[[135 127 137 121 121 137 133 117 119]
 [123 127 130 130 126 145 125 114 121]
 [139 127 141 119 119 133 135 118 119]
 [120 128 106 128 140 157 127 126 120]
 [125 129 110 129 139 128 129 142 132]] ⇒ 132

[[139 121 124 130 132 124 106 101 122 138 107 117]
 [132 130 136 149 142 117 134 121 125 143 121 122]
 [123 123 138 112 141 138 135 124 118 137 111 123]
 [121 129 141 120 140 121 152 127 146 128 123 120]
 [141 132 136 139 130 120 124 122 113 124 131 122]
 [124 133 116 135 127 139 111 132 109 140 122 147]
 [139 141 132 130 116 129 122 120 133 113 129 118]] ⇒ 118

[[118 140 134 132 139 122 135 125 120 141]
 [133 107 120 121 120 137 121 126 126 118]
 [136 115 118 123 117 134 118 129 132 112]
 [137 116 122 123 119 132 121 131 136 115]
 [138 118 122 124 117 132 120 132 138 113]
 [133 107 120 121 120 137 121 126 126 118]] ⇒ 118

[[140 139 141 139 112 115 139 143 124 137 116]
 [122 124 123 138 132 138 131 146 138 149 152]
 [141 138 142 139 111 115 138 147 126 137 114]
 [134 133 133 117 125 116 122 108 121 107 104]
 [116 120 114 115 144 142 121 116 133 117 145]
 [116 119 114 116 141 141 116 111 133 117 142]
 [139 138 140 142 113 112 139 145 126 137 115]
 [142 139 144 138 111 112 139 146 124 136 115]] ⇒ 115

[[137 127 131 115 126 104 143 124 121 127 117 141 123 126 132]
 [126 134 121 133 140 123 133 131 123 134 119 128 134 119 116]
 [147 122 121 117 136 117 134 124 120 118 106 139 137 114 133]
 [131 141 124 121 130 113 127 119 132 146 105 146 124 135 128]
 [131 139 125 112 133 122 125 131 108 140 106 135 117 137 113]
 [143 141 128 112 140 120 138 126 134 128 107 126 126 124 120]
 [137 124 118 122 132 109 137 117 114 115 102 135 116 127 124]] ⇒ 124
---
[[127 123 125 131 131 128 141]
 [127 140 132 103 109 123 126]] => 126

[[153 112 108 152 118 106]
 [151 114 120 114 135 107]] => 107

[[126 121 116 128 134]
 [126 121 143 150 129]] => 129

[[156 106 113 146 108 132]
 [139 125 113 133 124 144]] => 144

[[126 129 154 130 131]
 [127 128 155 131 131]] => 131

[[115 115 121 130 132 113 137]
 [135 114 125 151 130 143 116]] => 116

[[134 134 146 127 133 130 129]
 [133 100 135 119 125 101 139]] => 139

[[129 146 134 132 128 126]
 [136 133 123 117 107 127]] => 127

[[124 148 107 142]
 [158 134 117 129]] => 129
---
[[124 133 121 127 126 138]
 [138 122 118 131 134 131]
 [150 117 125 128 124 122]]	128

[102 123 126 150 118 139 146]	118

[[124 126 128 150 111]
 [126 146 135 137 108]]	135

[[121 144 151 122]
 [131 109 105 113]
 [113 130 113 134]]	130

[[122 133 124 132 116 108]
 [114 141 118 154 139 116]]	154

[[117 133 120 147 120 152]
 [127 146 133 127 126 127]
 [116 119 121 118 136 135]]	118

[154 149 115 137]	149
---
[147 100 121 133 107] yields 147

[[144 154 138 114 152 103 111]
 [143 111 131 138 120 114 124]] yields 131

[119 109 153 102 107] yields 119

[106 107 114 138 124] yields 106

[[129 126 126 127 128]
 [123  99 112 120 131]
 [125 108 117 123 130]] yields 125

[135 125 155 153 131 140] yields 125

[123 150 109 121 114 142] yields 150

[157 145 136 132 132 134 135] yields 136
---
[115, 140, 130, 107, 112] 140, 130
[[135, 145, 129, 152, 144, 114], [133, 146, 128, 157, 146, 118], [142, 148, 133, 125, 136, 102]] 157, 152
[[136, 124, 116, 153, 103, 136, 145], [105, 129, 127, 108, 126, 118, 120]] 153, 145
[123, 126, 144, 151, 134, 127] 151, 144
[146, 138, 155, 112] 155, 146
[[116, 139, 114, 117, 156], [124, 124, 117, 153, 110], [116, 130, 114, 141, 128]] 156, 153
[120, 136, 131, 106, 109, 129, 115] 136, 131
[152, 155, 126, 134, 138, 118, 124] 155, 152
---
[[124 137 118 135 146]
 [127 150 124 142 149]
 [137 130 132 148 137]]: 132

[[112 155 135 126]
 [105 105 120 123]
 [150 151 134 135]]: 151

[[115 119 129 128 113]
 [120 125 128 128 113]
 [132 136 104 123 104]]: 104

[[134 132 139 115]
 [104 136 121 138]
 [118 119 120 137]]: 119

[[136 137 110 139 128 111 132]
 [118 130 120 133 136 121 134]
 [112 124 100 113 128 111 132]]: 128

[[115 123 138 106 138 127 108]
 [113 125 133 124 131 143 121]
 [118 118 142 134 135 139 130]]: 135

[[117 143 155 121 116 119 114]
 [133 153 119 142 129 108 129]
 [143 142 112 155 141 111 151]]: 141

[[121 119 104 129 132]
 [132 130 129 123 110]
 [130 130 133 126 134]]: 133

[[117 133 138 129]
 [131 126 121 128]
 [140 157 121 151]]: 157
---
[[153, 146, 112, 128, 147, 129], [156, 113, 147, 131, 121, 139], [148, 108, 132, 115, 124, 151]] >> 113
[[129, 123, 119, 132, 124, 133, 132], [125, 124, 120, 131, 133, 133, 128], [123, 151, 120, 116, 115, 131, 126]] >> 124
[[121, 127, 125, 142, 112, 131, 135], [122, 129, 121, 142, 111, 130, 135], [123, 143, 105, 131, 126, 117, 124]] >> 129
[[133, 129, 135, 144, 105, 115], [137, 138, 132, 129, 119, 128], [140, 138, 132, 128, 118, 129]] >> 138
[[134, 144, 121, 139, 110, 137, 107], [112, 111, 145, 107, 136, 109, 138], [122, 131, 134, 126, 115, 124, 117]] >> 111
[[132, 148, 146, 117], [137, 147, 142, 120], [142, 147, 152, 111]] >> 147
---
[[145 157 131 139]
 [134 112  98 138]
 [152 149 112 135]] out 157

[[151 141 137 123]
 [151 150 154 143]
 [123 116 114 119]] out 141

[[133 137 157 110]
 [133 130 147 141]
 [133 137 157 110]] out 137

[[138 134 127 151]
 [105 117 129 137]
 [131 127 129 103]] out 134

[[156 138 139 134]
 [107 121 120 128]
 [150 145 143 138]] out 138

[[126 151 130 151]
 [151 123 105 124]
 [124 151 133 151]] out 151

[[156 156 127 134]
 [156 157 127 134]
 [157 157 127 134]] out 156
---
[138 132 153 128 151] gives 138
[100 128 127 121] gives 100
[99 99 99 99] gives 99
[136 152 138 140  99 108] gives 136
[121 128 128 122  98] gives 121
[143 130 151 128] gives 143
[118 106 148 126 120 121 125] gives 118
[114 124 113 154 126 138 137] gives 114
[110 126 107 134] gives 110
---
[[119 117 122 132 130]
 [123 110 133 122 139]
 [129 137 152 122 131]] | 133, 152

[153 124 110 141 124] | 110, 153

[139 149 104 131 140 141 111] | 131, 149

[[131 114 150 131 136 129 127]
 [133 135 101 133 127 139 116]
 [123 145 139 126 128 111 140]] | 133, 150

[[135 129 136 156 132 146 138]
 [135 129 135 134 129 132 138]
 [134 129 139 136 129 139 132]] | 134, 156

[132 103 151 125 120 154 131] | 125, 154

[[130 139 108 116 107]
 [137 125 130 143 156]
 [143 128 136 131 157]] | 130, 157

[127 128 155 158 133 137 126] | 158, 158
---
[[145 119 111 113]
 [135 106 119 143]] ==> 111

[[121 122 119 121 121]
 [102  99 132 135 128]] ==> 121

[[121 111 111 107 140 140 140]
 [156 147 137 138 133 132 136]] ==> 140

[[142 110 128 149 125 128 128]
 [132 117 132 142 126 117 123]] ==> 128

[[139 133 150 112 128 149 129]
 [113 127 123 125 124 133 125]] ==> 149

[[135 135 130 141 132 118 114]
 [120 130  98 110 136 130 130]] ==> 118
---
[122 156 131 120 103] result: 131
[133  99 145 141 132 147] result: 141
[113 106 102 105 132 133 142] result: 132
[135 127 156 121 101 150] result: 121
[130 116 149 104 118] result: 149
[137 122 152 154 152 152 150] result: 152
[105 106 112 138 150] result: 112
[154 104 153 151 150 115] result: 151
[156 110 106 132 136] result: 106
[102 154 103 147 156 133] result: 147
---
[134 132 131 107] | 134
[103 146 154 154 152] | 103
[142 157 135 143] | 142
[132 150 112 145 139 128] | 132
[143 104 116 148 107 140] | 143
[119 105 140 131 114 151] | 119
[133 103 141 135 150 145 102] | 133
---
[[150, 109, 145, 109, 148, 109, 117],
 [148, 108, 130, 109, 149, 108, 110],
 [148, 108, 149, 109, 147, 108, 138]] Out: 149

[[131, 121, 114, 150],
 [132, 120, 114, 151]] Out: 120

[[121, 123, 139, 158, 126, 106],
 [133, 133, 121, 107, 130, 142],
 [132, 132, 118, 107, 129, 143]] Out: 107

[[156, 100, 148, 143],
 [127, 158, 116, 101]] Out: 158

[[105, 150, 106, 154, 115, 105],
 [149, 118, 106, 148, 154, 129]] Out: 148

[[130, 149, 122, 131, 122],
 [128, 113, 130, 122, 147],
 [140, 117, 125, 131, 120]] Out: 130

[[136, 137, 128, 123, 132, 126, 141],
 [130, 121, 136, 153, 142, 129, 129]] Out: 142

[[103, 104, 98, 103],
 [103, 142, 98, 100],
 [104, 144, 98, 117]] Out: 142

[[129, 131, 138, 126, 127],
 [155, 118, 121, 137, 131]] Out: 121
---
122  137  120  136  143  107 ==> 120

151  106  151  106  149  106
150  106  145  105  150  103
105  149  105  149  137  151
==> 151

122  139  125  122
147  137  156  150
146  136  154  148
==> 125

105  102  134  126
107  122  124  144
==> 134

119  131  143  154  133  117  136
118  118  130  154  116  101  131
==> 143

126  101  134  155   98  103  130 ==> 134

112  157  129  125
109  119  121  144
154  132  122  118
==> 129
---
[124 148 137 147 124 151 136]	124

[[135 140 128 141]
 [130 152 129 137]]	140

[131 153 117 136 122 140]	136

[139 127 143 141 110 126 104]	110

[[154 106 119 118 122]
 [107 142 119 143 114]]	119

[[134  98 120 116]
 [135 110 119 128]
 [128 122 125 117]]	98

[100 105 116 118 144 110 137]	144

[[127 111 117 112]
 [120 119 121 100]]	111

[104 154 104 119 102]	104
